Here is a tiny trained network, its code and every weight. The questions are about switching its units off for an input and a target symbol, where a switched-off unit gives its printed mean instead of its output.

import numpy as np


def w(rows, s, z=0):
    codes = np.array(rows[::2]) - 128.0
    scale = np.full(codes.shape[1], s)
    scale[-1] = z or s
    return codes * scale


def f(y):
    return y / 2 * (1 + np.tanh(0.7978845608 * (y + 0.044715 * y**3)))


def softmax(a):
    e = np.exp(a - a.max(-1, keepdims=True))
    return e / e.sum(-1, keepdims=True)


def log_softmax(a):
    a = a - a.max(-1, keepdims=True)
    return a - np.log(np.exp(a).sum(-1, keepdims=True))


def net(x, mask):
    ids = ['Ωβγδεστ'.index(c) for c in x.split()]
    T = len(ids)
    res = E[ids] + P[:T]
    u = 0
    for l in range(2):
        q, k, v = (res @ M[l].T for M in (Q, K, V))
        z = softmax(np.where(np.tri(T) > 0, q @ k.T / 4**0.5, -1e9)) @ v
        res = res + np.where(mask[u], z, O[l][:, -1]) @ O[l][:, :-1]
        u += 1
        y = f(res @ A[l][:, :-1].T + A[l][:, -1])
        res = res + np.where(mask[u : u + 4], y, B[l][:, -1]) @ B[l][:, :-1]
        u += 4
    return log_softmax(res[-1] @ U[:, :-1].T + U[:, -1])


Q, K, V, O, A, B = {}, {}, {}, {}, {}, {}
E = w([
[124,121,94,131],'Ω',
[144,140,133,197],'β',
[90,24,89,123],'γ',
[70,132,160,162],'δ',
[114,159,171,88],'ε',
[105,217,49,69],'σ',
[251,146,108,145],'τ',
],0.021)
P = w([
[60,83,8,105],'0',
[44,105,19,63],'1',
[180,34,55,34],'2',
[179,33,55,40],'3',
[175,64,76,34],'4',
[181,20,66,59],'5',
[203,4,57,68],'6',
],0.0037)
Q[0] = w([
[99,98,204,123],'L0H0',
[91,220,120,41],'L0H0',
[254,154,63,101],'L0H0',
[114,162,189,100],'L0H0',
],0.0069)
K[0] = w([
[139,130,109,198],'L0H0',
[153,186,116,89],'L0H0',
[220,120,9,107],'L0H0',
[155,179,162,156],'L0H0',
],0.013)
V[0] = w([
[174,255,213,86],'L0H0',
[246,38,2,80],'L0H0',
[94,197,74,76],'L0H0',
[226,169,164,83],'L0H0',
],0.0061)
O[0] = w([
[222,109,79,123,2],'L0H0',
[67,255,132,115,231],'L0H0',
[174,134,116,79,136],'L0H0',
[141,85,68,81,67],'L0H0',
],0.0088,0.0075)
A[0] = w([
[173,88,68,148,65],'L0N0',
[140,131,249,37,134],'L0N1',
[101,164,144,239,165],'L0N2',
[58,87,117,104,1],'L0N3',
],0.015,0.0037)
B[0] = w([
[90,89,207,191,128],'L0N0',
[140,2,146,100,159],'L0N1',
[225,66,70,116,247],'L0N2',
[139,185,231,165,205],'L0N3',
],0.0081,0.013)
Q[1] = w([
[78,163,175,72],'L1H0',
[119,62,174,185],'L1H0',
[103,100,94,179],'L1H0',
[161,64,45,254],'L1H0',
],0.0079)
K[1] = w([
[212,227,94,58],'L1H0',
[166,33,232,7],'L1H0',
[6,189,125,29],'L1H0',
[55,3,34,206],'L1H0',
],0.005)
V[1] = w([
[64,88,138,153],'L1H0',
[134,107,120,139],'L1H0',
[157,118,102,145],'L1H0',
[129,201,180,244],'L1H0',
],0.011)
O[1] = w([
[30,148,2,135,88],'L1H0',
[116,146,185,158,120],'L1H0',
[177,123,51,138,115],'L1H0',
[197,187,131,181,5],'L1H0',
],0.0064,0.0029)
A[1] = w([
[83,212,142,6,32],'L1N0',
[185,39,68,81,3],'L1N1',
[254,136,53,64,43],'L1N2',
[20,158,110,125,73],'L1N3',
],0.0075,0.0058)
B[1] = w([
[176,2,199,119,178],'L1N0',
[63,183,230,197,206],'L1N1',
[153,175,233,226,253],'L1N2',
[42,107,84,226,175],'L1N3',
],0.0076,0.0047)
U = w([
[97,222,30,2,230],'Ω',
[93,113,209,210,2],'β',
[118,224,138,145,128],'γ',
[152,49,79,206,143],'δ',
[105,4,67,131,188],'ε',
[153,63,175,64,122],'σ',
[179,164,180,83,139],'τ',
],0.0065,0.0071)

Each question gives the input, a string of symbols that net reads in full, and the target symbol t.
The units are the heads (4 rows each of Q, K, V and O) and the neurons (one row each of A and B). Each row of codes is followed by its name. A weight is (code - 128) times the scale printed after its matrix; where a second scale follows, it is the last column's (O, A, B and U).
mask holds one flag per unit, layer by layer, with each layer's heads first. A switched-off unit (its flag False) gives its mean, the last column of its rows in O or B, instead of its output. The means were averaged over made-up inputs and are rounded, as every weight is.
A unit's drop is (log p(t) with every unit on - log p(t) with that unit switched off) / (log p(t) with every unit on - log p(t) with every unit switched off).
The circuit of an input: a set's keep is (log p(t) with only the set's units on - log p(t) with every unit switched off) / (log p(t) with every unit on - log p(t) with every unit switched off). Starting from all 10 units, units are removed one at a time, each time the one whose removal leaves the highest keep (on an exact tie, the one counted first), for as long as the keep stays at least 0.8.
units of the circuit, in order: the units of the circuit, biggest drop first
most important unit: the unit with the biggest drop
k most important neurons: the k neurons with the biggest drops, biggest first
top k neurons in layer l: the k neurons of layer l with the biggest drops, biggest first
drop of u: that unit's drop, to one decimal
input τ γ ε β σ ε Ω, target Ω: 2 most important neurons	L0N3, L1N2
input β β γ, target β: units of the circuit, in order	L0N3, L0H0
input β β Ω β ε, target ε: units of the circuit, in order	L0N1, L0N3
input β β τ ε, target σ: top 2 neurons in layer 0	L0N2, L0N1
input γ γ γ β β, target δ: units of the circuit, in order	L0N2, L0N3
input ε γ ε σ σ, target τ: 3 most important neurons	L1N2, L0N1, L1N0
input ε γ τ, target γ: most important unit	L1N2
input ε ε γ ε, target ε: top 3 neurons in layer 0	L0N2, L0N1, L0N3
input γ γ γ, target γ: 2 most important neurons	L0N3, L1N0
input ε δ σ σ, target σ: top 2 neurons in layer 0	L0N2, L0N3
input ε σ γ β δ, target ε: 2 most important neurons	L0N3, L1N2
input γ ε Ω Ω, target Ω: drop of L0N3	0.2
input β Ω γ σ, target σ: drop of L1N0	0.7
input β τ γ, target β: drop of L0N2	0.0
input ε δ β γ γ σ σ, target τ: most important neuron	L1N2
